Below is a small trained network, with its code and all its weights. Each question gives an input and a target symbol and asks what happens when units are switched off, that is, made to give their printed mean instead of their output.

import numpy as np


def w(rows, s, z=0):
    codes = np.array(rows[::2]) - 128.0
    scale = np.full(codes.shape[1], s)
    scale[-1] = z or s
    return codes * scale


def norm(h):
    return h / np.sqrt((h * h).mean(-1, keepdims=True) + 1e-5)


def f(y):
    return y / 2 * (1 + np.tanh(0.7978845608 * (y + 0.044715 * y**3)))


def softmax(a):
    e = np.exp(a - a.max(-1, keepdims=True))
    return e / e.sum(-1, keepdims=True)


def log_softmax(a):
    a = a - a.max(-1, keepdims=True)
    return a - np.log(np.exp(a).sum(-1, keepdims=True))


def net(x, mask):
    ids = ['ΔΨβεηθμτω'.index(c) for c in x.split()]
    T = len(ids)
    res = E[ids] + P[:T]
    u = 0
    for l in range(3):
        q, k, v = (norm(res) @ M[l].T for M in (Q, K, V))
        z = softmax(np.where(np.tri(T) > 0, q @ k.T / 2**0.5, -1e9)) @ v
        res = res + np.where(mask[u], z, O[l][:, -1]) @ O[l][:, :-1]
        u += 1
        y = f(norm(res) @ A[l][:, :-1].T + A[l][:, -1])
        res = res + np.where(mask[u : u + 8], y, B[l][:, -1]) @ B[l][:, :-1]
        u += 8
    return log_softmax(norm(res)[-1] @ U[:, :-1].T + U[:, -1])


Q, K, V, O, A, B = {}, {}, {}, {}, {}, {}
E = w([
[79,117,161,184,101,97],'Δ',
[55,137,164,93,124,97],'Ψ',
[163,165,156,138,108,185],'β',
[196,175,126,155,116,164],'ε',
[157,58,171,201,166,176],'η',
[166,180,110,149,92,106],'θ',
[186,93,137,93,118,158],'μ',
[133,185,38,108,100,253],'τ',
[99,129,92,150,168,114],'ω',
],0.021)
P = w([
[71,59,79,112,5,209],'0',
[104,75,105,136,101,177],'1',
[143,104,107,151,128,157],'2',
[154,124,118,129,144,132],'3',
[172,143,120,118,160,111],'4',
[177,155,140,104,160,92],'5',
[175,161,169,85,172,84],'6',
],0.011)
Q[0] = w([
[91,73,124,164,127,131],'L0H1',
[100,156,148,252,150,125],'L0H1',
],0.028)
K[0] = w([
[69,125,129,137,50,160],'L0H1',
[93,72,5,115,122,189],'L0H1',
],0.024)
V[0] = w([
[28,198,66,160,199,103],'L0H1',
[216,2,1,134,93,20],'L0H1',
],0.0092)
O[0] = w([
[127,20,19,76,163,113,1],'L0H1',
[166,138,96,188,253,241,92],'L0H1',
],0.0059,0.0068)
A[0] = w([
[150,3,206,149,199,73,172],'L0N1',
[63,241,41,118,150,130,69],'L0N2',
[152,91,163,77,170,151,1],'L0N3',
[239,49,176,100,63,130,171],'L0N4',
[161,115,173,116,195,93,164],'L0N5',
[165,121,150,116,131,192,97],'L0N6',
[33,138,102,140,192,103,234],'L0N7',
[154,107,87,78,172,184,11],'L0N8',
],0.016,0.0033)
B[0] = w([
[38,142,221,95,196,46,168],'L0N1',
[156,255,99,82,13,170,153],'L0N2',
[98,167,74,101,195,201,137],'L0N3',
[209,77,103,30,119,193,246],'L0N4',
[184,176,127,121,108,74,155],'L0N5',
[159,140,171,127,231,143,200],'L0N6',
[13,143,202,110,34,87,164],'L0N7',
[89,232,62,157,230,113,154],'L0N8',
],0.014,0.011)
Q[1] = w([
[1,27,105,252,63,205],'L1H1',
[33,148,191,197,196,133],'L1H1',
],0.0067)
K[1] = w([
[85,36,96,174,107,246],'L1H1',
[28,119,173,147,133,240],'L1H1',
],0.013)
V[1] = w([
[157,249,54,105,55,108],'L1H1',
[207,115,80,100,209,108],'L1H1',
],0.013)
O[1] = w([
[208,15,66,255,106,134,254],'L1H1',
[47,185,223,119,140,214,88],'L1H1',
],0.0077,0.0053)
A[1] = w([
[124,94,142,133,156,162,160],'L1N1',
[102,64,118,96,163,145,58],'L1N2',
[132,143,175,173,137,111,72],'L1N3',
[92,167,151,150,148,2,232],'L1N4',
[132,114,115,156,175,103,7],'L1N5',
[150,117,102,160,121,132,90],'L1N6',
[75,113,159,134,83,130,40],'L1N7',
[122,112,168,155,91,127,208],'L1N8',
],0.035,0.0021)
B[1] = w([
[168,108,103,143,145,106,176],'L1N1',
[70,134,129,137,93,64,157],'L1N2',
[90,115,114,78,109,46,168],'L1N3',
[51,183,166,252,87,174,248],'L1N4',
[121,134,101,133,172,158,139],'L1N5',
[137,129,121,156,128,82,159],'L1N6',
[153,142,107,86,176,34,181],'L1N7',
[152,94,127,100,102,59,178],'L1N8',
],0.032,0.016)
Q[2] = w([
[210,62,42,182,30,78],'L2H1',
[254,178,153,149,101,38],'L2H1',
],0.0083)
K[2] = w([
[178,151,32,52,59,122],'L2H1',
[138,255,157,90,131,218],'L2H1',
],0.0087)
V[2] = w([
[58,3,220,165,177,99],'L2H1',
[212,50,107,152,198,118],'L2H1',
],0.015)
O[2] = w([
[193,207,110,250,31,103,2],'L2H1',
[179,219,77,70,132,149,210],'L2H1',
],0.011,0.0053)
A[2] = w([
[151,145,202,148,94,133,8],'L2N1',
[59,202,83,73,128,90,68],'L2N2',
[178,87,153,186,115,104,9],'L2N3',
[164,124,160,126,190,117,179],'L2N4',
[58,162,148,188,136,75,63],'L2N5',
[94,189,135,151,194,48,124],'L2N6',
[125,102,140,82,6,152,2],'L2N7',
[94,97,68,111,77,61,155],'L2N8',
],0.024,0.0019)
B[2] = w([
[61,113,133,147,98,137,158],'L2N1',
[153,87,186,160,114,55,203],'L2N2',
[169,87,120,154,95,98,158],'L2N3',
[89,136,157,179,90,129,192],'L2N4',
[173,137,178,55,127,57,253],'L2N5',
[115,203,77,91,120,100,252],'L2N6',
[101,134,3,100,69,152,183],'L2N7',
[90,115,195,138,177,183,208],'L2N8',
],0.032,0.014)
U = w([
[189,123,163,47,135,125,2],'Δ',
[124,127,59,59,50,149,163],'Ψ',
[128,169,164,75,122,15,126],'β',
[87,87,132,143,186,163,143],'ε',
[57,143,172,184,62,154,139],'η',
[211,68,110,189,118,95,128],'θ',
[51,6,156,87,155,121,121],'μ',
[178,196,191,111,133,217,125],'τ',
[103,200,57,180,197,119,125],'ω',
],0.011,0.0043)

Each question gives the input, a string of symbols that net reads in full, and the target symbol t.
The units are the heads (2 rows each of Q, K, V and O) and the neurons (one row each of A and B). Each row of codes is followed by its name. A weight is (code - 128) times the scale printed after its matrix; where a second scale follows, it is the last column's (O, A, B and U).
mask holds one flag per unit, layer by layer, with each layer's heads first. A switched-off unit (its flag False) gives its mean, the last column of its rows in O or B, instead of its output. The means were averaged over made-up inputs and are rounded, as every weight is.
A unit's drop is (log p(t) with every unit on - log p(t) with that unit switched off) / (log p(t) with every unit on - log p(t) with every unit switched off).
The circuit of an input: a set's keep is (log p(t) with only the set's units on - log p(t) with every unit switched off) / (log p(t) with every unit on - log p(t) with every unit switched off). Starting from the 12 units with the biggest drops (on a tie, the unit counted first), units are removed one at a time, each time the one whose removal leaves the highest keep (on an exact tie, the one counted first), for as long as the keep stays at least 0.8.
units of the circuit, in order: the units of the circuit, biggest drop first
most important unit: the unit with the biggest drop
k most important neurons: the k neurons with the biggest drops, biggest first
drop of u: that unit's drop, to one decimal
input Δ θ Ψ μ Ψ μ, target μ: units of the circuit, in order -> [L0N4, L1N2, L2N8, L2N6]
input β Δ ω ω, target η: 2 most important neurons -> [L1N4, L0N7]
input Δ η β Ψ μ β Ψ, target η: units of the circuit, in order -> [L1N4]
input β μ ε μ τ μ θ, target μ: units of the circuit, in order -> [L1N4, L2H1, L0N2, L2N5]
input Δ β τ η τ, target η: 2 most important neurons -> [L0N2, L0N5]
input μ ω μ β τ, target Ψ: units of the circuit, in order -> [L1N7, L2N7, L0N2]
input μ Δ ε η μ, target η: 2 most important neurons -> [L2N4, L0N1]
input Δ β β τ, target Ψ: units of the circuit, in order -> [L0N2, L1N7, L2N7]
input Ψ μ Δ Δ Ψ, target η: units of the circuit, in order -> [L1N4, L0N4]
input Δ Δ μ Δ ω θ τ, target ω: 4 most important neurons -> [L2N5, L1N8, L1N3, L0N8]
input ω ε μ, target Δ: 4 most important neurons -> [L1N4, L0N4, L0N6, L1N1]
input Δ μ β β ω θ, target ω: 3 most important neurons -> [L0N8, L1N4, L2N5]
input τ μ η μ, target η: 2 most important neurons -> [L0N1, L1N7]
input β Δ τ β, target μ: most important unit -> L0N2
input ε μ μ τ β τ ε, target μ: units of the circuit, in order -> [L0N2, L2H1, L1N4, L2N5]
input Δ τ β β Δ μ τ, target τ: 4 most important neurons -> [L0N2, L1N7, L1N3, L0N7]
input Ψ β ε ε, target τ: 2 most important neurons -> [L1N4, L2N5]
input β ω ω, target η: 3 most important neurons -> [L1N4, L0N7, L0N8]
input β η Ψ θ μ μ, target τ: 2 most important neurons -> [L0N5, L0N1]
input Ψ Δ μ ω β ε, target ω: most important unit -> L0H1
input Ψ θ μ, target ω: drop of L2N1 -> 0.0
